Below are the code and all the weights of a small trained network. Each question names an input and a class and asks about switching units off, where a switched-off unit gives its printed mean instead of its output.

import numpy as np


def w(rows, s, z=0):
    codes = np.array(rows[::2]) - 128.0
    scale = np.full(codes.shape[1], s)
    scale[-1] = z or s
    return codes * scale


def f(y):
    return np.maximum(y, 0)


def log_softmax(a):
    a = a - a.max(-1, keepdims=True)
    return a - np.log(np.exp(a).sum(-1, keepdims=True))


def net(x, mask):
    res = np.array(x, float).reshape(1, 6) / 4 @ E
    y = f(res @ A[0][:, :-1].T + A[0][:, -1])
    res = res + np.where(mask, y, B[0][:, -1]) @ B[0][:, :-1]
    return log_softmax(res[-1] @ U[:, :-1].T + U[:, -1])


A, B = {}, {}
E = w([
[129,127,128,128,128,128,128,127],'x0',
[128,128,128,127,128,128,128,127],'x1',
[129,128,127,128,128,127,128,130],'x2',
[210,67,26,169,105,100,77,154],'x3',
[76,65,138,116,26,85,193,155],'x4',
[175,143,107,9,107,141,114,81],'x5',
],0.014)
A[0] = w([
[115,111,132,115,79,127,146,158,138],'N1',
[126,134,111,141,146,121,140,122,109],'N2',
[95,181,160,4,122,140,133,106,116],'N3',
[108,132,142,102,118,124,130,141,123],'N4',
[30,188,199,149,161,131,151,142,188],'N5',
[144,178,145,68,222,143,97,105,180],'N6',
[139,122,116,150,180,120,107,125,110],'N7',
[107,136,127,64,100,128,133,107,89],'N8',
[143,151,142,111,167,135,93,92,181],'N9',
[180,131,107,84,81,135,109,117,37],'N10',
[113,128,139,94,126,133,110,133,110],'N11',
[161,170,118,131,226,148,106,139,254],'N12',
[81,157,179,149,150,124,149,114,177],'N13',
[137,77,168,132,136,140,111,97,105],'N14',
[107,147,147,89,103,119,143,162,103],'N15',
[112,110,140,79,168,128,135,127,97],'N16',
[144,141,144,156,133,117,137,116,105],'N17',
[147,152,136,153,148,111,105,115,149],'N18',
[141,105,144,137,139,130,134,106,95],'N19',
[140,146,117,150,179,127,118,119,160],'N20',
[117,127,179,148,133,150,145,123,139],'N21',
[176,94,90,21,117,119,108,109,52],'N22',
[141,115,110,95,145,112,125,120,58],'N23',
[106,92,129,131,45,121,153,148,141],'N24',
[145,110,78,232,120,118,112,147,94],'N25',
[171,130,64,52,90,141,112,117,43],'N26',
[136,146,131,98,142,131,128,121,80],'N27',
[142,148,140,99,164,133,113,119,147],'N28',
[115,136,157,42,148,130,141,109,115],'N29',
[145,173,172,59,120,130,152,130,124],'N30',
[102,84,109,176,83,112,146,139,87],'N31',
],0.019,0.0091)
B[0] = w([
[112,122,134,82,96,138,140,118,170],'N1',
[118,121,147,132,139,129,130,146,138],'N2',
[127,43,112,129,111,140,115,228,229],'N3',
[114,94,132,128,139,118,114,125,151],'N4',
[140,184,143,97,171,110,127,8,247],'N5',
[131,245,116,106,68,124,131,197,247],'N6',
[131,80,148,145,166,128,139,144,173],'N7',
[148,28,120,150,139,131,112,125,170],'N8',
[105,205,101,125,106,143,136,150,199],'N9',
[128,147,125,116,155,104,121,64,166],'N10',
[119,118,128,137,126,140,122,142,146],'N11',
[170,158,114,196,198,104,115,162,255],'N12',
[132,165,130,104,151,142,136,52,202],'N13',
[112,124,110,130,136,120,121,112,128],'N14',
[127,68,120,135,150,142,130,106,161],'N15',
[157,116,142,122,107,95,124,167,153],'N16',
[153,105,131,115,147,113,117,137,141],'N17',
[121,116,121,162,150,155,140,105,170],'N18',
[123,141,119,148,115,134,110,112,129],'N19',
[132,106,156,153,156,159,105,122,186],'N20',
[128,156,122,126,128,137,123,79,169],'N21',
[134,160,139,86,168,125,124,36,197],'N22',
[142,166,166,129,119,124,138,128,143],'N23',
[116,153,133,125,15,110,136,118,195],'N24',
[113,74,113,170,131,129,129,230,207],'N25',
[114,184,153,114,149,142,135,40,188],'N26',
[118,147,118,122,128,108,136,146,150],'N27',
[101,179,127,133,113,114,137,157,178],'N28',
[112,115,134,132,106,128,137,204,192],'N29',
[107,97,130,131,114,129,123,199,190],'N30',
[153,172,105,162,3,135,117,119,178],'N31',
],0.039,0.028)
U = w([
[199,209,153,142,250,114,124,117,198],'0',
[150,150,84,147,88,121,130,250,150],'1',
[135,104,178,71,124,107,147,46,181],'2',
[96,1,133,74,106,136,143,202,4],'3',
[186,101,102,229,185,135,119,229,43],'4',
],0.0075,0.0024)

Each question gives the input, the list of numbers given to net, and the class t.
The units are the neurons (one row each of A and B). Each row of codes is followed by its name. A weight is (code - 128) times the scale printed after its matrix; where a second scale follows, it is the last column's (A, B and U).
mask holds one flag per neuron, in row order. A switched-off neuron (its flag False) gives its mean, the last column of its row in B, instead of its output. The means were averaged over made-up inputs and are rounded, as every weight is.
A unit's drop is (log p(t) with every unit on - log p(t) with that unit switched off) / (log p(t) with every unit on - log p(t) with every unit switched off).
The circuit of an input: a set's keep is (log p(t) with only the set's units on - log p(t) with every unit switched off) / (log p(t) with every unit on - log p(t) with every unit switched off). Starting from the 12 units with the biggest drops (on a tie, the unit counted first), units are removed one at a time, each time the one whose removal leaves the highest keep (on an exact tie, the one counted first), for as long as the keep stays at least 0.8.
units of the circuit, in order: the units of the circuit, biggest drop first
top k neurons: the k neurons with the biggest drops, biggest first
drop when u is switched off: that unit's drop, to one decimal
input [3,4,4,0,-3,2], class 1: units of the circuit, in order -> (N5)
input [3,-5,-4,2,4,1], class 2: units of the circuit, in order -> (N6, N12)
input [6,6,-4,5,-3,0], class 4: top 2 neurons -> (N5, N25)
input [-1,-1,-5,8,-3,0], class 4: top 2 neurons -> (N25, N5)
input [-3,-3,-8,-8,-7,1], class 1: top 3 neurons -> (N3, N6, N29)
input [-3,-4,4,0,5,7], class 3: top 2 neurons -> (N3, N5)
input [-5,3,-6,0,4,0], class 2: top 2 neurons -> (N6, N3)
input [-8,-6,1,-7,3,1], class 3: top 2 neurons -> (N3, N30)
input [0,-1,0,0,-7,2], class 1: top 2 neurons -> (N5, N6)
input [1,-1,-7,-5,-4,1], class 1: top 2 neurons -> (N3, N6)
input [1,-4,-5,8,-2,1], class 0: top 3 neurons -> (N3, N26, N22)
input [-4,8,-5,0,-7,3], class 1: top 2 neurons -> (N5, N6)
input [-8,0,8,-1,2,-6], class 2: drop when N12 is switched off -> 0.3
input [6,3,7,-8,1,1], class 3: drop when N3 is switched off -> 1.1
input [8,3,-5,-8,-1,6], class 1: drop when N6 is switched off -> 1.6
